Below is a small trained network, with its code and all its weights. Each question gives an input and a class and asks what happens when units are switched off, that is, made to give their printed mean instead of their output.

import numpy as np


def w(rows, s, z=0):
    codes = np.array(rows[::2]) - 128.0
    scale = np.full(codes.shape[1], s)
    scale[-1] = z or s
    return codes * scale


def f(y):
    return y / 2 * (1 + np.tanh(0.7978845608 * (y + 0.044715 * y**3)))


def log_softmax(a):
    a = a - a.max(-1, keepdims=True)
    return a - np.log(np.exp(a).sum(-1, keepdims=True))


def net(x, mask):
    res = np.array(x, float).reshape(1, 7) / 4 @ E
    y = f(res @ A[0][:, :-1].T + A[0][:, -1])
    res = res + np.where(mask, y, B[0][:, -1]) @ B[0][:, :-1]
    return log_softmax(res[-1] @ U[:, :-1].T + U[:, -1])


A, B = {}, {}
E = w([
[102,93,77,157,53,164,3,182],'x0',
[172,85,98,242,168,145,152,158],'x1',
[205,44,94,19,151,218,157,180],'x2',
[198,185,28,123,82,109,153,87],'x3',
[91,28,99,104,85,21,173,134],'x4',
[77,135,30,89,245,70,71,126],'x5',
[151,76,134,133,136,149,93,5],'x6',
],0.0054)
A[0] = w([
[163,88,104,75,127,175,146,142,6],'n1',
[140,151,154,106,181,110,213,97,52],'n2',
[139,175,136,136,149,182,109,122,39],'n3',
[134,174,132,128,162,173,104,122,75],'n4',
[174,95,96,221,169,143,161,164,69],'n5',
[144,176,134,140,151,172,109,125,56],'n6',
[105,179,130,116,123,118,161,244,108],'n7',
[137,159,136,132,150,160,105,137,100],'n8',
[95,172,137,179,113,86,122,90,20],'n9',
[135,75,132,131,141,146,94,34,69],'n10',
[94,185,153,188,115,73,116,120,50],'n11',
[102,185,167,11,83,121,100,114,82],'n12',
[73,80,224,130,191,138,106,151,2],'n13',
[122,67,120,116,98,62,147,139,96],'n14',
[97,165,81,114,194,96,116,177,66],'n15',
[151,111,123,86,139,159,137,157,103],'n16',
[144,195,133,127,152,186,103,133,76],'n17',
[146,97,118,194,164,139,144,138,51],'n18',
[144,139,109,89,110,135,132,114,56],'n19',
[150,115,170,148,67,146,162,122,16],'n20',
[190,194,24,124,76,110,164,95,33],'n21',
[157,87,109,88,144,164,140,135,52],'n22',
[109,59,98,118,88,67,167,134,72],'n23',
[111,108,77,134,56,159,40,156,13],'n24',
[138,142,168,136,60,150,179,174,78],'n25',
[107,121,68,108,215,105,87,110,6],'n26',
[115,117,109,126,90,147,66,145,20],'n27',
[136,68,139,121,146,156,89,29,47],'n28',
[147,117,166,151,64,152,149,120,30],'n29',
[140,156,160,100,168,120,198,96,39],'n30',
[151,105,111,86,143,169,158,176,62],'n31',
[93,91,185,118,158,141,115,154,28],'n32',
[143,142,129,118,163,115,177,108,43],'n33',
],0.013,0.0035)
B[0] = w([
[98,175,118,153,134,120,40,117,211],'n1',
[177,76,124,177,159,123,106,203,239],'n2',
[94,114,183,111,167,121,125,121,179],'n3',
[102,110,171,99,162,126,130,120,188],'n4',
[51,72,57,177,105,118,201,87,219],'n5',
[91,114,163,108,175,130,125,134,180],'n6',
[189,219,141,131,113,123,225,151,250],'n7',
[119,115,158,105,151,108,140,124,167],'n8',
[96,183,104,155,132,118,51,128,221],'n9',
[170,207,126,123,124,129,203,138,198],'n10',
[97,201,105,160,139,113,43,126,247],'n11',
[46,63,34,185,112,119,210,71,254],'n12',
[99,97,132,54,16,160,92,198,222],'n13',
[82,121,194,105,202,134,140,128,188],'n14',
[207,132,126,104,131,140,142,54,226],'n15',
[106,176,116,147,130,110,90,126,204],'n16',
[89,118,198,101,183,124,145,130,218],'n17',
[88,100,82,135,119,122,174,113,162],'n18',
[97,126,132,127,99,126,118,124,141],'n19',
[178,97,120,93,135,142,88,57,188],'n20',
[100,118,149,45,3,170,124,197,254],'n21',
[98,167,112,140,119,106,59,115,198],'n22',
[72,119,214,98,203,131,143,123,198],'n23',
[200,66,126,187,162,113,116,215,233],'n24',
[202,125,116,98,137,137,135,58,230],'n25',
[196,86,121,97,109,140,77,30,226],'n26',
[159,86,112,168,135,135,110,164,169],'n27',
[175,213,131,135,127,114,209,130,204],'n28',
[178,101,120,81,145,117,92,65,187],'n29',
[169,85,123,187,157,122,114,178,220],'n30',
[105,195,122,159,131,114,75,122,225],'n31',
[110,119,132,105,60,151,98,157,171],'n32',
[160,94,126,145,131,135,95,159,165],'n33',
],0.029,0.0052)
U = w([
[75,236,64,169,135,70,21,129,87],'0',
[224,96,86,56,136,142,106,20,86],'1',
[196,61,99,205,167,104,120,253,100],'2',
[47,120,208,68,220,115,165,140,122],'3',
[95,122,104,37,8,185,125,208,148],'4',
[41,81,2,179,112,94,213,83,126],'5',
[194,250,105,126,125,101,232,159,254],'6',
],0.0056,0.0058)

Each question gives the input, the list of numbers given to net, and the class t.
The units are the neurons (one row each of A and B). Each row of codes is followed by its name. A weight is (code - 128) times the scale printed after its matrix; where a second scale follows, it is the last column's (A, B and U).
mask holds one flag per neuron, in row order. A switched-off neuron (its flag False) gives its mean, the last column of its row in B, instead of its output. The means were averaged over made-up inputs and are rounded, as every weight is.
A unit's drop is (log p(t) with every unit on - log p(t) with that unit switched off) / (log p(t) with every unit on - log p(t) with every unit switched off).
The circuit of an input: a set's keep is (log p(t) with only the set's units on - log p(t) with every unit switched off) / (log p(t) with every unit on - log p(t) with every unit switched off). Starting from the 12 units with the biggest drops (on a tie, the unit counted first), units are removed one at a time, each time the one whose removal leaves the highest keep (on an exact tie, the one counted first), for as long as the keep stays at least 0.8.
circuit, biggest first: the units of the circuit, biggest drop first
unit that matters most: the unit with the biggest drop
k most important neurons: the k neurons with the biggest drops, biggest first
drop when u is switched off: that unit's drop, to one decimal
input [-1,1,6,4,-8,3,-4], class 3: circuit, biggest first : (n17)
input [1,-5,0,-2,-5,3,0], class 3: circuit, biggest first : (n17, n4)
input [-1,0,8,-6,7,2,-7], class 0: 3 most important neurons : (n31, n1, n22)
input [8,0,3,-8,1,-4,7], class 2: 3 most important neurons : (n24, n21, n27)
input [0,2,3,-6,8,-8,1], class 1: 2 most important neurons : (n20, n25)
input [6,-2,3,-3,-8,7,6], class 3: 3 most important neurons : (n17, n4, n3)
input [-6,-6,-7,6,0,-8,0], class 1: 4 most important neurons : (n25, n20, n29, n31)
input [-4,-2,-2,-5,-3,-5,2], class 1: 2 most important neurons : (n21, n20)
input [4,8,1,-6,-8,8,2], class 1: 2 most important neurons : (n26, n15)
input [0,-3,-1,0,-3,-5,4], class 1: 3 most important neurons : (n7, n29, n20)
input [-5,-1,-1,-8,7,-3,-1], class 4: 3 most important neurons : (n13, n32, n17)
input [-3,-2,5,-8,8,-8,-7], class 1: 3 most important neurons : (n25, n20, n29)
input [4,-6,-2,7,2,-7,-4], class 1: 2 most important neurons : (n25, n29)
input [-5,-4,-1,7,5,2,3], class 4: 2 most important neurons : (n21, n24)
input [6,-2,7,7,6,1,-5], class 0: unit that matters most : n1
input [-2,-7,6,-7,-5,5,0], class 4: 3 most important neurons : (n13, n32, n5)
input [-1,3,-3,-8,5,1,-2], class 4: drop when n11 is switched off : 0.0
input [-3,-8,3,7,2,3,5], class 5: drop when n13 is switched off : 0.6
input [-8,7,-1,0,-1,5,5], class 2: drop when n30 is switched off : 0.3
input [1,8,3,3,-6,5,1], class 5: circuit, biggest first : (n5)
